Below are the code and all the weights of a small trained network. Each question names an input and a target symbol and asks about switching units off, where a switched-off unit gives its printed mean instead of its output.

import numpy as np


def w(rows, s, z=0):
    codes = np.array(rows[::2]) - 128.0
    scale = np.full(codes.shape[1], s)
    scale[-1] = z or s
    return codes * scale


def norm(h):
    return h / np.sqrt((h * h).mean(-1, keepdims=True) + 1e-5)


def f(y):
    return np.maximum(y, 0)


def softmax(a):
    e = np.exp(a - a.max(-1, keepdims=True))
    return e / e.sum(-1, keepdims=True)


def log_softmax(a):
    a = a - a.max(-1, keepdims=True)
    return a - np.log(np.exp(a).sum(-1, keepdims=True))


def net(x, mask):
    ids = ['ΓΔΛΦαβημξσω'.index(c) for c in x.split()]
    T = len(ids)
    res = E[ids] + P[:T]
    q, k, v = (norm(res) @ M[0].T for M in (Q, K, V))
    z = softmax(np.where(np.tri(T) > 0, q @ k.T / 3**0.5, -1e9)) @ v
    res = res + np.where(mask[0], z, O[0][:, -1]) @ O[0][:, :-1]
    y = f(norm(res) @ A[0][:, :-1].T + A[0][:, -1])
    res = res + np.where(mask[1:13], y, B[0][:, -1]) @ B[0][:, :-1]
    return log_softmax(norm(res)[-1] @ U[:, :-1].T + U[:, -1])


Q, K, V, O, A, B = {}, {}, {}, {}, {}, {}
E = w([
[234,155,108,95],'Γ',
[152,174,176,70],'Δ',
[113,153,205,155],'Λ',
[113,165,208,123],'Φ',
[155,131,170,176],'α',
[207,143,146,152],'β',
[120,159,194,97],'η',
[111,187,235,109],'μ',
[142,150,178,132],'ξ',
[126,196,223,55],'σ',
[63,169,252,153],'ω',
],0.0048)
P = w([
[78,146,64,145],'0',
[142,65,176,127],'1',
[20,158,112,158],'2',
[111,55,109,89],'3',
[118,254,193,169],'4',
[195,54,160,124],'5',
[57,102,145,192],'6',
[124,51,92,19],'7',
],0.013)
Q[0] = w([
[93,124,2,110],'head 0',
[171,156,120,72],'head 0',
[215,118,170,106],'head 0',
],0.02)
K[0] = w([
[83,200,2,130],'head 0',
[179,157,130,194],'head 0',
[183,170,233,161],'head 0',
],0.014)
V[0] = w([
[58,148,166,122],'head 0',
[156,184,84,2],'head 0',
[161,89,82,157],'head 0',
],0.011)
O[0] = w([
[187,78,195,216,216],'head 0',
[193,254,194,118,4],'head 0',
[27,157,69,138,92],'head 0',
],0.0095,0.0021)
A[0] = w([
[206,98,85,110,116],'neuron 0',
[125,57,149,128,49],'neuron 1',
[72,128,82,76,139],'neuron 2',
[140,206,124,118,44],'neuron 3',
[100,7,128,79,227],'neuron 4',
[107,173,96,120,44],'neuron 5',
[99,175,96,178,1],'neuron 6',
[99,141,115,91,149],'neuron 7',
[174,63,200,112,114],'neuron 8',
[113,180,133,145,74],'neuron 9',
[148,156,175,133,53],'neuron 10',
[57,161,125,186,138],'neuron 11',
],0.015,0.006)
B[0] = w([
[203,159,109,74,160],'neuron 0',
[104,201,180,113,169],'neuron 1',
[98,63,149,223,158],'neuron 2',
[91,127,152,37,142],'neuron 3',
[150,160,200,26,249],'neuron 4',
[95,136,168,177,138],'neuron 5',
[6,172,167,132,142],'neuron 6',
[112,106,133,159,145],'neuron 7',
[49,79,164,106,200],'neuron 8',
[111,160,118,142,145],'neuron 9',
[148,117,99,189,138],'neuron 10',
[195,112,65,84,179],'neuron 11',
],0.011,0.016)
U = w([
[102,109,202,105,124],'Γ',
[193,136,120,60,186],'Δ',
[71,94,88,180,180],'Λ',
[198,60,87,149,176],'Φ',
[51,213,113,122,27],'α',
[167,194,212,215,47],'β',
[181,254,135,129,32],'η',
[205,164,98,172,235],'μ',
[135,66,179,213,118],'ξ',
[139,145,27,89,137],'σ',
[93,19,64,84,2],'ω',
],0.023,0.0071)

Each question gives the input, a string of symbols that net reads in full, and the target symbol t.
The units are the heads (3 rows each of Q, K, V and O) and the neurons (one row each of A and B). Each row of codes is followed by its name. A weight is (code - 128) times the scale printed after its matrix; where a second scale follows, it is the last column's (O, A, B and U).
mask holds one flag per unit, heads first, then neurons. A switched-off unit (its flag False) gives its mean, the last column of its rows in O or B, instead of its output. The means were averaged over made-up inputs and are rounded, as every weight is.
A unit's drop is (log p(t) with every unit on - log p(t) with that unit switched off) / (log p(t) with every unit on - log p(t) with every unit switched off).
The circuit of an input: a set's keep is (log p(t) with only the set's units on - log p(t) with every unit switched off) / (log p(t) with every unit on - log p(t) with every unit switched off). Starting from the 12 units with the biggest drops (on a tie, the unit counted first), units are removed one at a time, each time the one whose removal leaves the highest keep (on an exact tie, the one counted first), for as long as the keep stays at least 0.8.
circuit, biggest first: the units of the circuit, biggest drop first
most important unit: the unit with the biggest drop
k most important neurons: the k neurons with the biggest drops, biggest first
input Λ Δ Λ, target Δ: most important unit -> head 0
input Λ β Γ Δ α, target Λ: circuit, biggest first -> (head 0; neuron 4)
input β η Γ, target Λ: circuit, biggest first -> (neuron 4; neuron 2)
input μ ξ Γ Γ μ, target σ: 3 most important neurons -> (neuron 11; neuron 4; neuron 8)
input ξ Δ β μ Γ, target η: circuit, biggest first -> (neuron 8; neuron 4; neuron 2)
input μ β ξ, target ξ: circuit, biggest first -> (head 0; neuron 4)
input β β Φ σ μ η Γ, target β: circuit, biggest first -> (head 0; neuron 4)
input σ β σ Λ Γ β Γ, target Δ: circuit, biggest first -> (neuron 11; neuron 8)
input Γ Φ Δ Γ μ, target Φ: 2 most important neurons -> (neuron 11; neuron 4)
input Γ β Γ α η β β, target ω: circuit, biggest first -> (head 0; neuron 11; neuron 1)
input Φ μ ξ Φ Γ Γ η, target Φ: 4 most important neurons -> (neuron 11; neuron 4; neuron 1; neuron 8)
input Δ μ Φ, target η: circuit, biggest first -> (head 0; neuron 8)
input η Γ Γ, target μ: circuit, biggest first -> (head 0; neuron 8; neuron 4; neuron 11)
input Γ ω Γ Δ Γ μ Δ, target η: most important unit -> head 0
input Δ Φ ξ σ Δ β β, target β: 2 most important neurons -> (neuron 4; neuron 2)
input ξ β ω, target σ: circuit, biggest first -> (neuron 11; neuron 4; neuron 8)
input Γ η Γ η Λ Γ Δ, target μ: 2 most important neurons -> (neuron 8; neuron 4)
input Λ β Δ, target Δ: 2 most important neurons -> (neuron 11; neuron 8)
input η Γ Γ Γ σ, target α: 2 most important neurons -> (neuron 4; neuron 8)
input Γ Γ Γ, target α: most important unit -> head 0
